Below are the code and all the weights of a small trained network. Each question names an input and a class and asks about switching units off, where a switched-off unit gives its printed mean instead of its output.

import numpy as np


def w(rows, s, z=0):
    codes = np.array(rows[::2]) - 128.0
    scale = np.full(codes.shape[1], s)
    scale[-1] = z or s
    return codes * scale


def f(y):
    return np.maximum(y, 0)


def log_softmax(a):
    a = a - a.max(-1, keepdims=True)
    return a - np.log(np.exp(a).sum(-1, keepdims=True))


def net(x, mask):
    res = np.array(x, float).reshape(1, 4) / 4 @ E
    y = f(res @ A[0][:, :-1].T + A[0][:, -1])
    res = res + np.where(mask, y, B[0][:, -1]) @ B[0][:, :-1]
    return log_softmax(res[-1] @ U[:, :-1].T + U[:, -1])


A, B = {}, {}
E = w([
[105,129,148,141],'x0',
[79,39,44,165],'x1',
[46,131,134,6],'x2',
[94,130,157,147],'x3',
],0.013)
A[0] = w([
[116,107,148,112,106],'neuron 0',
[172,85,137,195,74],'neuron 1',
[100,83,86,137,145],'neuron 2',
[149,97,145,214,78],'neuron 3',
[103,59,153,73,103],'neuron 4',
[151,116,119,112,134],'neuron 5',
[75,3,71,148,127],'neuron 6',
[154,198,231,88,149],'neuron 7',
[121,116,139,95,109],'neuron 8',
[167,168,103,101,251],'neuron 9',
[86,156,105,78,102],'neuron 10',
[49,133,99,50,94],'neuron 11',
[89,108,124,82,98],'neuron 12',
[91,64,84,142,134],'neuron 13',
],0.014,0.0029)
B[0] = w([
[122,104,119,174,145],'neuron 0',
[152,51,65,158,201],'neuron 1',
[59,190,201,75,191],'neuron 2',
[194,34,122,209,202],'neuron 3',
[122,84,74,178,182],'neuron 4',
[173,105,192,145,141],'neuron 5',
[66,223,183,84,254],'neuron 6',
[91,216,140,129,247],'neuron 7',
[93,99,118,116,157],'neuron 8',
[131,152,166,100,177],'neuron 9',
[214,117,88,162,187],'neuron 10',
[169,50,69,177,226],'neuron 11',
[179,34,74,161,181],'neuron 12',
[115,255,175,29,206],'neuron 13',
],0.0084,0.015)
U = w([
[115,238,215,129,251],'0',
[153,3,76,214,5],'1',
],0.015,0.0018)

Each question gives the input, the list of numbers given to net, and the class t.
The units are the neurons (one row each of A and B). Each row of codes is followed by its name. A weight is (code - 128) times the scale printed after its matrix; where a second scale follows, it is the last column's (A, B and U).
mask holds one flag per neuron, in row order. A switched-off neuron (its flag False) gives its mean, the last column of its row in B, instead of its output. The means were averaged over made-up inputs and are rounded, as every weight is.
A unit's drop is (log p(t) with every unit on - log p(t) with that unit switched off) / (log p(t) with every unit on - log p(t) with every unit switched off).
most important unit: the unit with the biggest drop
top k neurons: the k neurons with the biggest drops, biggest first
drop when u is switched off: that unit's drop, to one decimal
input [7,3,-3,1], class 0: most important unit	neuron 11
input [-3,7,-6,2], class 0: top 2 neurons	(neuron 6; neuron 13)
input [0,-4,-5,5], class 1: top 3 neurons	(neuron 6; neuron 13; neuron 3)
input [1,-1,2,7], class 1: top 3 neurons	(neuron 6; neuron 13; neuron 2)
input [8,8,-6,-7], class 0: top 2 neurons	(neuron 6; neuron 13)
input [1,6,6,-7], class 0: top 4 neurons	(neuron 6; neuron 13; neuron 2; neuron 3)
input [3,0,-1,8], class 1: top 4 neurons	(neuron 6; neuron 13; neuron 2; neuron 7)
input [1,-4,5,8], class 1: drop when neuron 6 is switched off	0.4
input [-1,3,8,-5], class 1: drop when neuron 2 is switched off	0.0
input [2,-4,-6,-1], class 1: drop when neuron 6 is switched off	0.1
